Below are the code and all the weights of a small trained network. Each question names an input and a class and asks about switching units off, where a switched-off unit gives its printed mean instead of its output.

import numpy as np


def w(rows, s, z=0):
    codes = np.array(rows[::2]) - 128.0
    scale = np.full(codes.shape[1], s)
    scale[-1] = z or s
    return codes * scale


def f(y):
    return y / 2 * (1 + np.tanh(0.7978845608 * (y + 0.044715 * y**3)))


def log_softmax(a):
    a = a - a.max(-1, keepdims=True)
    return a - np.log(np.exp(a).sum(-1, keepdims=True))


def net(x, mask):
    res = np.array(x, float).reshape(1, 6) / 4 @ E
    y = f(res @ A[0][:, :-1].T + A[0][:, -1])
    res = res + np.where(mask, y, B[0][:, -1]) @ B[0][:, :-1]
    return log_softmax(res[-1] @ U[:, :-1].T + U[:, -1])


A, B = {}, {}
E = w([
[57,86,58,1,180],'x0',
[131,131,128,127,128],'x1',
[127,119,126,130,131],'x2',
[49,113,239,112,158],'x3',
[129,129,130,126,130],'x4',
[12,107,76,189,52],'x5',
],0.0056)
A[0] = w([
[83,132,68,58,169,54],'n0',
[135,77,130,136,125,250],'n1',
[111,95,91,60,147,79],'n2',
[231,117,191,67,158,52],'n3',
[210,123,5,134,98,59],'n4',
[137,147,142,203,140,111],'n5',
[63,122,226,113,142,62],'n6',
[70,74,89,192,89,65],'n7',
[97,118,91,42,147,89],'n8',
[34,157,93,173,95,74],'n9',
[88,98,232,111,134,97],'n10',
[69,147,119,166,87,64],'n11',
[174,123,190,222,97,24],'n12',
],0.011)
B[0] = w([
[207,135,155,157,73,144],'n0',
[53,200,175,107,135,255],'n1',
[145,99,170,153,77,142],'n2',
[164,78,195,115,234,155],'n3',
[105,103,39,255,162,154],'n4',
[116,108,181,133,74,144],'n5',
[144,100,39,239,137,145],'n6',
[198,118,131,72,199,146],'n7',
[181,161,196,199,90,154],'n8',
[183,117,182,140,213,152],'n9',
[180,163,1,177,134,156],'n10',
[159,33,157,140,174,134],'n11',
[177,109,172,149,30,142],'n12',
],0.026,0.0097)
U = w([
[181,133,161,121,58,112],'0',
[178,120,146,83,176,99],'1',
[144,138,69,142,124,76],'2',
[124,167,137,98,119,228],'3',
[128,165,135,93,116,230],'4',
[132,171,136,96,118,168],'5',
[97,85,82,7,55,1],'6',
],0.012,0.007)

Each question gives the input, the list of numbers given to net, and the class t.
The units are the neurons (one row each of A and B). Each row of codes is followed by its name. A weight is (code - 128) times the scale printed after its matrix; where a second scale follows, it is the last column's (A, B and U).
mask holds one flag per neuron, in row order. A switched-off neuron (its flag False) gives its mean, the last column of its row in B, instead of its output. The means were averaged over made-up inputs and are rounded, as every weight is.
A unit's drop is (log p(t) with every unit on - log p(t) with that unit switched off) / (log p(t) with every unit on - log p(t) with every unit switched off).
The circuit of an input: a set's keep is (log p(t) with only the set's units on - log p(t) with every unit switched off) / (log p(t) with every unit on - log p(t) with every unit switched off). Starting from the 12 units with the biggest drops (on a tie, the unit counted first), units are removed one at a time, each time the one whose removal leaves the highest keep (on an exact tie, the one counted first), for as long as the keep stays at least 0.8.
circuit, biggest first: the units of the circuit, biggest drop first
most important unit: the unit with the biggest drop
top k neurons: the k neurons with the biggest drops, biggest first
drop of u: that unit's drop, to one decimal
input [-5,-7,6,7,6,-6], class 2: top 2 neurons => n10, n6
input [-6,4,2,-2,-4,-8], class 1: most important unit => n3
input [0,2,-4,5,-1,2], class 2: circuit, biggest first => n10, n6
input [7,4,-4,-6,-5,-3], class 0: circuit, biggest first => n8, n0
input [0,6,5,-6,-1,7], class 1: circuit, biggest first => n7, n9
input [4,6,-8,8,-4,4], class 2: top 2 neurons => n6, n10
input [-6,-4,-4,6,-3,1], class 0: top 3 neurons => n12, n5, n4
input [-1,4,-2,-7,4,8], class 1: top 2 neurons => n7, n9
input [2,2,2,7,-4,3], class 2: circuit, biggest first => n6, n10
input [-8,-7,1,-3,-7,-1], class 0: top 2 neurons => n12, n5
input [-8,-6,6,-2,-5,7], class 0: top 3 neurons => n12, n5, n3
input [0,6,6,-2,7,8], class 1: drop of n7 => 0.2
input [6,4,6,-6,2,-5], class 0: drop of n8 => 0.5
input [-2,6,-6,3,-4,-8], class 1: most important unit => n3
input [7,-8,-4,-6,-5,8], class 1: drop of n8 => -0.1
